Below is a small trained network, with its code and all its weights. Each question gives an input and a class and asks what happens when units are switched off, that is, made to give their printed mean instead of their output.

import numpy as np


def w(rows, s, z=0):
    codes = np.array(rows[::2]) - 128.0
    scale = np.full(codes.shape[1], s)
    scale[-1] = z or s
    return codes * scale


def f(y):
    return np.maximum(y, 0)


def log_softmax(a):
    a = a - a.max(-1, keepdims=True)
    return a - np.log(np.exp(a).sum(-1, keepdims=True))


def net(x, mask):
    res = np.array(x, float).reshape(1, 6) / 4 @ E
    y = f(res @ A[0][:, :-1].T + A[0][:, -1])
    res = res + np.where(mask, y, B[0][:, -1]) @ B[0][:, :-1]
    return log_softmax(res[-1] @ U[:, :-1].T + U[:, -1])


A, B = {}, {}
E = w([
[147,81,98,141,205],'x0',
[94,103,122,196,135],'x1',
[201,76,193,107,130],'x2',
[112,254,97,105,80],'x3',
[165,187,203,80,201],'x4',
[122,80,43,68,112],'x5',
],0.0094)
A[0] = w([
[99,170,101,105,68,172],'n1',
[89,141,144,181,96,166],'n2',
[128,63,116,203,105,205],'n3',
[140,86,158,112,159,182],'n4',
[186,147,151,85,148,155],'n5',
[148,132,166,85,130,134],'n6',
[190,145,154,102,199,122],'n7',
[101,170,91,87,120,191],'n8',
[101,155,109,98,112,183],'n9',
[174,137,160,96,154,149],'n10',
[139,119,170,60,143,167],'n11',
[96,141,227,152,136,253],'n12',
[187,154,177,7,182,187],'n13',
[78,82,116,47,130,97],'n14',
[130,117,150,140,99,122],'n15',
[117,147,159,186,146,126],'n16',
[93,161,50,157,100,246],'n17',
[132,75,58,158,95,252],'n18',
[140,84,163,144,138,199],'n19',
],0.015,0.0044)
B[0] = w([
[96,130,132,92,78,226],'n1',
[63,150,156,100,170,195],'n2',
[110,36,207,152,183,222],'n3',
[198,134,162,188,142,182],'n4',
[192,121,78,151,81,191],'n5',
[130,160,115,152,82,174],'n6',
[148,139,114,162,120,198],'n7',
[126,84,87,105,43,207],'n8',
[112,136,38,110,47,189],'n9',
[189,154,62,213,63,185],'n10',
[172,130,92,131,87,185],'n11',
[107,213,121,255,138,229],'n12',
[197,192,70,148,62,247],'n13',
[109,137,126,109,81,173],'n14',
[109,109,151,171,132,149],'n15',
[115,173,169,136,165,180],'n16',
[55,113,139,68,55,250],'n17',
[113,38,159,95,127,233],'n18',
[159,150,175,176,140,186],'n19',
],0.0093,0.013)
U = w([
[68,125,69,11,93,248],'0',
[133,57,173,142,160,49],'1',
[233,168,54,151,105,90],'2',
[64,198,166,159,151,81],'3',
],0.013,0.0017)

Each question gives the input, the list of numbers given to net, and the class t.
The units are the neurons (one row each of A and B). Each row of codes is followed by its name. A weight is (code - 128) times the scale printed after its matrix; where a second scale follows, it is the last column's (A, B and U).
mask holds one flag per neuron, in row order. A switched-off neuron (its flag False) gives its mean, the last column of its row in B, instead of its output. The means were averaged over made-up inputs and are rounded, as every weight is.
A unit's drop is (log p(t) with every unit on - log p(t) with that unit switched off) / (log p(t) with every unit on - log p(t) with every unit switched off).
The circuit of an input: a set's keep is (log p(t) with only the set's units on - log p(t) with every unit switched off) / (log p(t) with every unit on - log p(t) with every unit switched off). Starting from the 12 units with the biggest drops (on a tie, the unit counted first), units are removed one at a time, each time the one whose removal leaves the highest keep (on an exact tie, the one counted first), for as long as the keep stays at least 0.8.
circuit, biggest first: the units of the circuit, biggest drop first
k most important neurons: the k neurons with the biggest drops, biggest first
drop when u is switched off: that unit's drop, to one decimal
input [6,-1,-8,-4,-7,-3], class 1: circuit, biggest first : [n3]
input [0,7,0,-7,6,-2], class 3: 4 most important neurons : [n12, n16, n13, n8]
input [0,2,6,-3,-1,-5], class 3: 2 most important neurons : [n12, n13]
input [6,-4,1,-8,0,7], class 1: 2 most important neurons : [n18, n3]
input [-8,-1,0,-8,-1,-4], class 3: 2 most important neurons : [n12, n18]
input [8,7,1,-8,7,6], class 2: 2 most important neurons : [n13, n10]
input [-6,0,6,-6,-5,-8], class 3: 2 most important neurons : [n12, n18]
input [-7,5,3,4,3,-1], class 3: drop when n12 is switched off : 0.3
input [-3,8,-8,-8,-7,6], class 1: drop when n3 is switched off : 2.0
input [5,5,6,4,-8,4], class 1: drop when n3 is switched off : 0.2
